Here is a tiny trained network, its code and every weight. The questions are about switching its units off for an input and a target symbol, where a switched-off unit gives its printed mean instead of its output.

import numpy as np


def w(rows, s, z=0):
    codes = np.array(rows[::2]) - 128.0
    scale = np.full(codes.shape[1], s)
    scale[-1] = z or s
    return codes * scale


def f(y):
    return np.maximum(y, 0)


def softmax(a):
    e = np.exp(a - a.max(-1, keepdims=True))
    return e / e.sum(-1, keepdims=True)


def log_softmax(a):
    a = a - a.max(-1, keepdims=True)
    return a - np.log(np.exp(a).sum(-1, keepdims=True))


def net(x, mask):
    ids = ['ΔΞαεηθλπφ'.index(c) for c in x.split()]
    T = len(ids)
    res = E[ids] + P[:T]
    r = res
    for j in range(2):
        rows = slice(3 * j, 3 * j + 3)
        q, k, v = (r @ M[0][rows].T for M in (Q, K, V))
        z = softmax(np.where(np.tri(T) > 0, q @ k.T / 3**0.5, -1e9)) @ v
        o = O[0][rows]
        res = res + np.where(mask[j], z, o[:, -1]) @ o[:, :-1]
    y = f(res @ A[0][:, :-1].T + A[0][:, -1])
    res = res + np.where(mask[2:18], y, B[0][:, -1]) @ B[0][:, :-1]
    return log_softmax(res[-1] @ U[:, :-1].T + U[:, -1])


Q, K, V, O, A, B = {}, {}, {}, {}, {}, {}
E = w([
[52,238,109],'Δ',
[94,57,158],'Ξ',
[220,154,173],'α',
[250,46,120],'ε',
[167,214,187],'η',
[55,108,145],'θ',
[34,65,125],'λ',
[150,91,209],'π',
[97,90,165],'φ',
],0.017)
P = w([
[177,175,2],'0',
[102,124,173],'1',
[107,123,171],'2',
[111,123,168],'3',
[109,127,177],'4',
[109,126,172],'5',
[111,125,176],'6',
[113,125,182],'7',
[112,129,175],'8',
],0.013)
Q[0] = w([
[255,155,115],'head 0',
[156,237,52],'head 0',
[95,165,185],'head 0',
[176,178,87],'head 1',
[176,209,181],'head 1',
[148,115,44],'head 1',
],0.013)
K[0] = w([
[160,122,200],'head 0',
[71,145,246],'head 0',
[148,193,87],'head 0',
[134,206,110],'head 1',
[129,215,174],'head 1',
[222,125,70],'head 1',
],0.014)
V[0] = w([
[37,98,80],'head 0',
[171,6,98],'head 0',
[128,188,72],'head 0',
[166,159,151],'head 1',
[109,96,115],'head 1',
[147,58,184],'head 1',
],0.016)
O[0] = w([
[60,234,251,55],'head 0',
[51,2,203,253],'head 0',
[92,173,64,253],'head 0',
[109,155,142,17],'head 1',
[116,147,82,201],'head 1',
[117,156,16,212],'head 1',
],0.0092,0.0053)
A[0] = w([
[204,143,168,61],'neuron 0',
[89,158,66,187],'neuron 1',
[155,47,21,182],'neuron 2',
[92,167,186,53],'neuron 3',
[130,69,193,81],'neuron 4',
[29,209,95,107],'neuron 5',
[55,123,166,104],'neuron 6',
[183,126,38,2],'neuron 7',
[96,77,109,69],'neuron 8',
[161,104,213,54],'neuron 9',
[77,78,146,119],'neuron 10',
[225,78,94,67],'neuron 11',
[86,223,176,86],'neuron 12',
[94,155,75,166],'neuron 13',
[52,27,88,113],'neuron 14',
[225,254,60,118],'neuron 15',
],0.0098,0.0093)
B[0] = w([
[69,165,161,138],'neuron 0',
[174,162,115,177],'neuron 1',
[162,67,155,252],'neuron 2',
[132,114,163,158],'neuron 3',
[92,155,84,174],'neuron 4',
[165,123,138,200],'neuron 5',
[80,120,143,172],'neuron 6',
[68,120,2,156],'neuron 7',
[139,175,102,175],'neuron 8',
[168,139,81,141],'neuron 9',
[91,135,154,193],'neuron 10',
[102,223,144,181],'neuron 11',
[212,100,161,190],'neuron 12',
[187,150,142,167],'neuron 13',
[149,172,139,249],'neuron 14',
[45,81,116,208],'neuron 15',
],0.0099,0.028)
U = w([
[204,224,127,95],'Δ',
[44,52,119,106],'Ξ',
[75,108,72,131],'α',
[193,61,137,154],'ε',
[8,165,97,167],'η',
[106,214,72,84],'θ',
[89,130,190,68],'λ',
[179,137,78,57],'π',
[81,169,106,254],'φ',
],0.011,0.0085)

Each question gives the input, a string of symbols that net reads in full, and the target symbol t.
The units are the heads (3 rows each of Q, K, V and O) and the neurons (one row each of A and B). Each row of codes is followed by its name. A weight is (code - 128) times the scale printed after its matrix; where a second scale follows, it is the last column's (O, A, B and U).
mask holds one flag per unit, heads first, then neurons. A switched-off unit (its flag False) gives its mean, the last column of its rows in O or B, instead of its output. The means were averaged over made-up inputs and are rounded, as every weight is.
A unit's drop is (log p(t) with every unit on - log p(t) with that unit switched off) / (log p(t) with every unit on - log p(t) with every unit switched off).
The circuit of an input: a set's keep is (log p(t) with only the set's units on - log p(t) with every unit switched off) / (log p(t) with every unit on - log p(t) with every unit switched off). Starting from the 12 units with the biggest drops (on a tie, the unit counted first), units are removed one at a time, each time the one whose removal leaves the highest keep (on an exact tie, the one counted first), for as long as the keep stays at least 0.8.
circuit, biggest first: the units of the circuit, biggest drop first
k most important neurons: the k neurons with the biggest drops, biggest first
which heads matter: for each layer, one digit per head in row order, 1 if its drop is at least 0.15 and else 0, layers parted by /
input λ λ θ λ λ Δ λ Ξ λ, target λ: which heads matter	10
input η λ ε Ξ, target α: which heads matter	10
input Ξ λ Δ λ λ φ, target η: circuit, biggest first	[neuron 2; neuron 12]
input Ξ α Ξ, target η: circuit, biggest first	[head 0; neuron 2]
input λ λ ε θ, target λ: circuit, biggest first	[head 0; neuron 12]
input λ λ α α, target α: 4 most important neurons	[neuron 7; neuron 12; neuron 11; neuron 14]
input θ ε φ η φ, target Δ: most important neuron	[neuron 2]
input α ε ε φ, target π: circuit, biggest first	[head 0; neuron 7; neuron 15]
input θ λ Δ λ, target Δ: which heads matter	10
input λ λ η ε ε Ξ, target λ: which heads matter	10
input λ λ θ Δ Ξ λ λ φ Δ, target Δ: 3 most important neurons	[neuron 12; neuron 2; neuron 5]
input π ε Δ ε λ, target ε: 2 most important neurons	[neuron 15; neuron 11]
input ε Δ α φ φ Δ λ θ, target Ξ: 2 most important neurons	[neuron 2; neuron 11]
input ε λ ε α ε ε φ Ξ, target Ξ: circuit, biggest first	[head 0]
input π Δ Δ φ Δ ε α η, target η: 3 most important neurons	[neuron 15; neuron 2; neuron 0]
input η Δ η ε λ Δ ε ε θ, target α: 2 most important neurons	[neuron 15; neuron 7]
input π λ ε λ α λ λ φ, target ε: 2 most important neurons	[neuron 15; neuron 7]
input π λ ε α λ λ θ, target ε: which heads matter	11
input ε Δ Δ θ, target Ξ: 2 most important neurons	[neuron 11; neuron 2]
input Δ λ λ Ξ, target θ: 4 most important neurons	[neuron 15; neuron 1; neuron 13; neuron 2]
input Ξ ε ε λ, target η: 3 most important neurons	[neuron 2; neuron 12; neuron 6]
